Below is a small trained network, with its code and all its weights. Each question gives an input and a class and asks what happens when units are switched off, that is, made to give their printed mean instead of their output.

import numpy as np


def w(rows, s, z=0):
    codes = np.array(rows[::2]) - 128.0
    scale = np.full(codes.shape[1], s)
    scale[-1] = z or s
    return codes * scale


def f(y):
    return np.maximum(y, 0)


def log_softmax(a):
    a = a - a.max(-1, keepdims=True)
    return a - np.log(np.exp(a).sum(-1, keepdims=True))


def net(x, mask):
    res = np.array(x, float).reshape(1, 8) / 4 @ E
    y = f(res @ A[0][:, :-1].T + A[0][:, -1])
    res = res + np.where(mask, y, B[0][:, -1]) @ B[0][:, :-1]
    return log_softmax(res[-1] @ U[:, :-1].T + U[:, -1])


A, B = {}, {}
E = w([
[90,47,151,18,86,120,62,118],'x0',
[10,134,149,178,167,154,83,229],'x1',
[124,143,112,126,163,102,118,114],'x2',
[128,115,119,124,111,69,152,165],'x3',
[139,143,128,142,136,106,85,110],'x4',
[153,99,147,133,135,100,130,159],'x5',
[117,124,125,126,93,131,147,139],'x6',
[108,156,109,123,132,118,123,105],'x7',
],0.012)
A[0] = w([
[170,220,156,206,136,140,124,115,239],'N1',
[29,124,97,121,127,152,51,200,125],'N2',
[141,143,130,60,79,140,108,98,189],'N3',
[140,101,137,128,105,110,19,205,100],'N4',
[192,166,90,229,102,116,140,184,240],'N5',
[88,94,194,9,128,112,83,108,164],'N6',
[100,184,146,201,156,124,141,137,176],'N7',
[88,88,164,100,123,109,107,161,111],'N8',
[179,222,92,116,159,159,209,51,207],'N9',
[98,3,146,66,71,62,97,135,137],'N10',
[220,114,160,144,121,126,183,129,232],'N11',
[39,145,151,108,123,123,59,160,117],'N12',
[80,170,186,181,152,152,110,223,168],'N13',
[195,87,117,134,112,143,119,80,253],'N14',
[33,117,123,176,165,135,97,195,181],'N15',
],0.011,0.0056)
B[0] = w([
[2,128,139,137,59,107,175,155,228],'N1',
[175,84,127,200,188,156,109,62,224],'N2',
[113,243,67,64,135,66,73,153,201],'N3',
[134,151,86,117,175,174,158,136,182],'N4',
[52,111,203,161,106,80,186,179,229],'N5',
[190,204,42,138,165,132,34,14,235],'N6',
[78,91,165,141,163,134,188,126,197],'N7',
[133,123,76,167,166,135,84,60,179],'N8',
[44,63,98,90,120,107,167,141,250],'N9',
[141,186,106,145,146,122,35,95,248],'N10',
[83,84,89,85,39,82,132,132,226],'N11',
[178,126,93,160,161,202,98,135,202],'N12',
[68,188,169,225,169,150,110,101,224],'N13',
[102,129,63,85,134,58,121,155,224],'N14',
[132,182,193,240,173,206,141,156,233],'N15',
],0.009,0.015)
U = w([
[81,84,117,123,77,49,169,157,213],'0',
[170,167,85,54,133,77,82,89,188],'1',
[84,143,247,192,140,168,157,127,87],'2',
[174,139,114,188,152,206,77,86,4],'3',
],0.011,0.0029)

Each question gives the input, the list of numbers given to net, and the class t.
The units are the neurons (one row each of A and B). Each row of codes is followed by its name. A weight is (code - 128) times the scale printed after its matrix; where a second scale follows, it is the last column's (A, B and U).
mask holds one flag per neuron, in row order. A switched-off neuron (its flag False) gives its mean, the last column of its row in B, instead of its output. The means were averaged over made-up inputs and are rounded, as every weight is.
A unit's drop is (log p(t) with every unit on - log p(t) with that unit switched off) / (log p(t) with every unit on - log p(t) with every unit switched off).
most important unit: the unit with the biggest drop
k most important neurons: the k neurons with the biggest drops, biggest first
drop when u is switched off: that unit's drop, to one decimal
input [1,2,-6,5,1,8,-6,-7], class 3: most important unit : N1
input [1,6,5,4,6,3,8,3], class 3: 3 most important neurons : N12, N2, N1
input [0,1,-7,7,-5,-4,1,1], class 2: 2 most important neurons : N6, N14
input [1,0,8,2,-8,-1,-3,-8], class 1: 2 most important neurons : N15, N5
input [4,0,7,-7,-3,5,3,-2], class 1: 2 most important neurons : N15, N13
input [0,-6,-8,-2,-3,-5,-4,5], class 0: 2 most important neurons : N9, N6
input [0,-5,2,7,-2,-8,-4,0], class 0: 3 most important neurons : N6, N9, N10
input [3,-2,4,-1,-7,-2,3,-5], class 1: drop when N9 is switched off : 0.0
input [1,6,0,5,1,-4,-8,0], class 3: drop when N5 is switched off : 0.3
input [-2,6,-4,-8,8,-8,-5,6], class 2: drop when N13 is switched off : 0.0
